Here is a tiny trained network, its code and every weight. The questions are about switching its units off for an input and a class, where a switched-off unit gives its printed mean instead of its output.

import numpy as np


def w(rows, s, z=0):
    codes = np.array(rows[::2]) - 128.0
    scale = np.full(codes.shape[1], s)
    scale[-1] = z or s
    return codes * scale


def f(y):
    return np.maximum(y, 0)


def log_softmax(a):
    a = a - a.max(-1, keepdims=True)
    return a - np.log(np.exp(a).sum(-1, keepdims=True))


def net(x, mask):
    res = np.array(x, float).reshape(1, 2) / 4 @ E
    y = f(res @ A[0][:, :-1].T + A[0][:, -1])
    res = res + np.where(mask, y, B[0][:, -1]) @ B[0][:, :-1]
    return log_softmax(res[-1] @ U[:, :-1].T + U[:, -1])


A, B = {}, {}
E = w([
[254,47,207],'x0',
[8,95,238],'x1',
],0.0067)
A[0] = w([
[134,137,129,238],'n1',
[155,127,153,210],'n2',
[137,147,111,111],'n3',
[86,111,176,106],'n4',
[100,128,184,114],'n5',
[78,112,183,112],'n6',
[126,121,114,255],'n7',
[173,143,62,95],'n8',
[103,113,162,133],'n9',
[98,181,196,96],'n10',
[90,110,149,89],'n11',
[210,137,12,99],'n12',
[38,135,40,87],'n13',
[251,101,248,94],'n14',
[84,135,88,140],'n15',
[96,163,79,86],'n16',
[161,124,83,144],'n17',
[81,110,212,96],'n18',
[76,170,68,124],'n19',
],0.014,0.0076)
B[0] = w([
[22,155,145,205],'n1',
[42,147,123,190],'n2',
[139,119,141,142],'n3',
[144,129,163,163],'n4',
[138,131,160,161],'n5',
[140,128,173,171],'n6',
[2,165,147,217],'n7',
[161,130,173,183],'n8',
[131,136,153,158],'n9',
[144,115,162,154],'n10',
[146,117,153,146],'n11',
[166,133,210,232],'n12',
[148,62,94,198],'n13',
[156,31,75,244],'n14',
[117,97,112,173],'n15',
[149,81,114,166],'n16',
[118,126,167,178],'n17',
[153,132,178,180],'n18',
[125,79,103,195],'n19',
],0.05,0.011)
U = w([
[174,141,254,142],'0',
[134,34,75,115],'1',
[37,203,117,253],'2',
[146,158,100,54],'3',
[138,170,71,68],'4',
[184,167,116,89],'5',
[169,178,167,63],'6',
],0.0088,0.0036)

Each question gives the input, the list of numbers given to net, and the class t.
The units are the neurons (one row each of A and B). Each row of codes is followed by its name. A weight is (code - 128) times the scale printed after its matrix; where a second scale follows, it is the last column's (A, B and U).
mask holds one flag per neuron, in row order. A switched-off neuron (its flag False) gives its mean, the last column of its row in B, instead of its output. The means were averaged over made-up inputs and are rounded, as every weight is.
A unit's drop is (log p(t) with every unit on - log p(t) with that unit switched off) / (log p(t) with every unit on - log p(t) with every unit switched off).
The circuit of an input: a set's keep is (log p(t) with only the set's units on - log p(t) with every unit switched off) / (log p(t) with every unit on - log p(t) with every unit switched off). Starting from the 12 units with the biggest drops (on a tie, the unit counted first), units are removed one at a time, each time the one whose removal leaves the highest keep (on an exact tie, the one counted first), for as long as the keep stays at least 0.8.
units of the circuit, in order: the units of the circuit, biggest drop first
top k neurons: the k neurons with the biggest drops, biggest first
drop of u: that unit's drop, to one decimal
input [6,1], class 1: units of the circuit, in order => [n14]
input [-4,-1], class 1: top 4 neurons => [n13, n2, n19, n16]
input [-3,2], class 2: units of the circuit, in order => [n14, n12]
input [-2,3], class 2: units of the circuit, in order => [n12, n14]
input [7,6], class 1: top 3 neurons => [n14, n12, n8]
input [-5,3], class 1: top 2 neurons => [n12, n13]
input [5,4], class 1: top 2 neurons => [n14, n12]
input [-7,-8], class 0: top 3 neurons => [n12, n14, n8]
input [0,2], class 2: drop of n12 => 0.1
input [6,-1], class 1: drop of n14 => 3.1
input [7,3], class 1: drop of n14 => 2.3
